Below are the code and all the weights of a small trained network. Each question names an input and a class and asks about switching units off, where a switched-off unit gives its printed mean instead of its output.

import numpy as np


def w(rows, s, z=0):
    codes = np.array(rows[::2]) - 128.0
    scale = np.full(codes.shape[1], s)
    scale[-1] = z or s
    return codes * scale


def f(y):
    return np.maximum(y, 0)


def log_softmax(a):
    a = a - a.max(-1, keepdims=True)
    return a - np.log(np.exp(a).sum(-1, keepdims=True))


def net(x, mask):
    res = np.array(x, float).reshape(1, 3) / 4 @ E
    y = f(res @ A[0][:, :-1].T + A[0][:, -1])
    res = res + np.where(mask, y, B[0][:, -1]) @ B[0][:, :-1]
    return log_softmax(res[-1] @ U[:, :-1].T + U[:, -1])


A, B = {}, {}
E = w([
[180,88,35,174,32,243,35,162,54],'x0',
[180,2,134,79,68,54,245,117,86],'x1',
[63,95,44,13,74,91,42,78,203],'x2',
],0.007)
A[0] = w([
[179,8,141,87,72,102,203,124,84,108],'neuron 1',
[97,176,91,144,209,173,98,130,139,196],'neuron 2',
[212,134,211,216,170,194,188,202,78,110],'neuron 3',
[56,239,153,165,211,173,20,164,138,97],'neuron 4',
[40,111,62,19,73,107,64,45,202,86],'neuron 5',
[93,235,97,158,164,182,63,125,129,141],'neuron 6',
[40,146,253,82,205,50,192,67,169,114],'neuron 7',
[76,96,52,24,75,109,76,116,185,128],'neuron 8',
[211,176,189,216,146,150,200,217,77,78],'neuron 9',
[188,86,45,148,45,210,72,185,28,94],'neuron 10',
[165,2,148,79,82,82,194,121,43,141],'neuron 11',
[198,74,49,183,71,215,72,195,42,129],'neuron 12',
[58,91,47,92,135,134,130,93,160,246],'neuron 13',
[191,139,237,196,146,168,162,213,89,153],'neuron 14',
[137,116,47,111,27,159,67,164,135,107],'neuron 15',
[66,197,203,64,199,51,207,102,232,106],'neuron 16',
[40,228,131,177,144,180,64,133,155,99],'neuron 17',
],0.006,0.011)
B[0] = w([
[126,93,70,65,210,56,212,117,89,190],'neuron 1',
[87,90,116,133,163,147,196,85,107,210],'neuron 2',
[171,166,152,61,129,165,131,137,201,205],'neuron 3',
[129,74,47,33,170,37,196,151,84,195],'neuron 4',
[236,219,187,4,115,97,146,204,186,193],'neuron 5',
[133,68,72,81,180,94,180,110,100,198],'neuron 6',
[54,105,167,151,62,116,58,191,101,216],'neuron 7',
[216,165,136,70,114,171,135,117,179,196],'neuron 8',
[225,171,148,37,99,149,157,166,167,186],'neuron 9',
[69,126,166,116,86,104,102,198,96,211],'neuron 10',
[108,70,73,58,209,79,228,87,93,211],'neuron 11',
[47,126,170,164,76,140,89,185,104,229],'neuron 12',
[110,166,162,216,175,236,207,40,155,246],'neuron 13',
[184,174,167,129,127,193,152,100,168,213],'neuron 14',
[96,144,162,124,75,112,104,204,152,178],'neuron 15',
[70,124,178,148,72,133,73,223,99,215],'neuron 16',
[142,83,64,2,201,62,173,154,89,180],'neuron 17',
],0.0076,0.011)
U = w([
[148,72,53,80,187,70,163,113,86,78],'0',
[250,239,162,89,106,156,128,140,215,78],'1',
[48,129,177,141,53,124,87,198,96,109],'2',
[111,141,142,188,164,213,157,10,146,254],'3',
[172,126,106,160,112,102,51,100,123,94],'4',
],0.011,0.0082)

Each question gives the input, the list of numbers given to net, and the class t.
The units are the neurons (one row each of A and B). Each row of codes is followed by its name. A weight is (code - 128) times the scale printed after its matrix; where a second scale follows, it is the last column's (A, B and U).
mask holds one flag per neuron, in row order. A switched-off neuron (its flag False) gives its mean, the last column of its row in B, instead of its output. The means were averaged over made-up inputs and are rounded, as every weight is.
A unit's drop is (log p(t) with every unit on - log p(t) with that unit switched off) / (log p(t) with every unit on - log p(t) with every unit switched off).
The circuit of an input: a set's keep is (log p(t) with only the set's units on - log p(t) with every unit switched off) / (log p(t) with every unit on - log p(t) with every unit switched off). Starting from the 12 units with the biggest drops (on a tie, the unit counted first), units are removed one at a time, each time the one whose removal leaves the highest keep (on an exact tie, the one counted first), for as long as the keep stays at least 0.8.
circuit, biggest first: the units of the circuit, biggest drop first
unit that matters most: the unit with the biggest drop
top k neurons: the k neurons with the biggest drops, biggest first
drop when u is switched off: that unit's drop, to one decimal
input [3,-2,4], class 1: unit that matters most	neuron 5
input [4,5,6], class 1: top 3 neurons	neuron 5; neuron 8; neuron 4
input [-3,6,8], class 1: top 2 neurons	neuron 5; neuron 8
input [-1,-3,-1], class 3: circuit, biggest first	neuron 5; neuron 10
input [1,3,0], class 3: top 3 neurons	neuron 4; neuron 17; neuron 6
input [-8,-7,5], class 2: top 3 neurons	neuron 16; neuron 7; neuron 11
input [-6,-1,-5], class 2: top 4 neurons	neuron 7; neuron 16; neuron 5; neuron 8
input [5,-5,5], class 0: top 3 neurons	neuron 6; neuron 17; neuron 4
input [-6,4,-2], class 2: top 2 neurons	neuron 7; neuron 16
input [8,7,6], class 2: top 3 neurons	neuron 12; neuron 10; neuron 15
input [4,2,3], class 2: top 4 neurons	neuron 14; neuron 15; neuron 10; neuron 12
input [-8,-5,-4], class 2: top 2 neurons	neuron 16; neuron 7
input [-6,-6,4], class 0: top 2 neurons	neuron 4; neuron 17
input [-6,-6,-5], class 0: top 4 neurons	neuron 4; neuron 17; neuron 12; neuron 6
input [8,6,-1], class 2: circuit, biggest first	neuron 12
input [-7,-1,7], class 1: top 3 neurons	neuron 5; neuron 8; neuron 12
input [-7,5,2], class 2: drop when neuron 16 is switched off	0.6
input [0,3,-5], class 1: drop when neuron 3 is switched off	0.1
input [-2,3,4], class 1: drop when neuron 4 is switched off	0.3
input [-4,-2,7], class 1: drop when neuron 1 is switched off	0.0
input [-1,0,3], class 3: top neuron	neuron 9
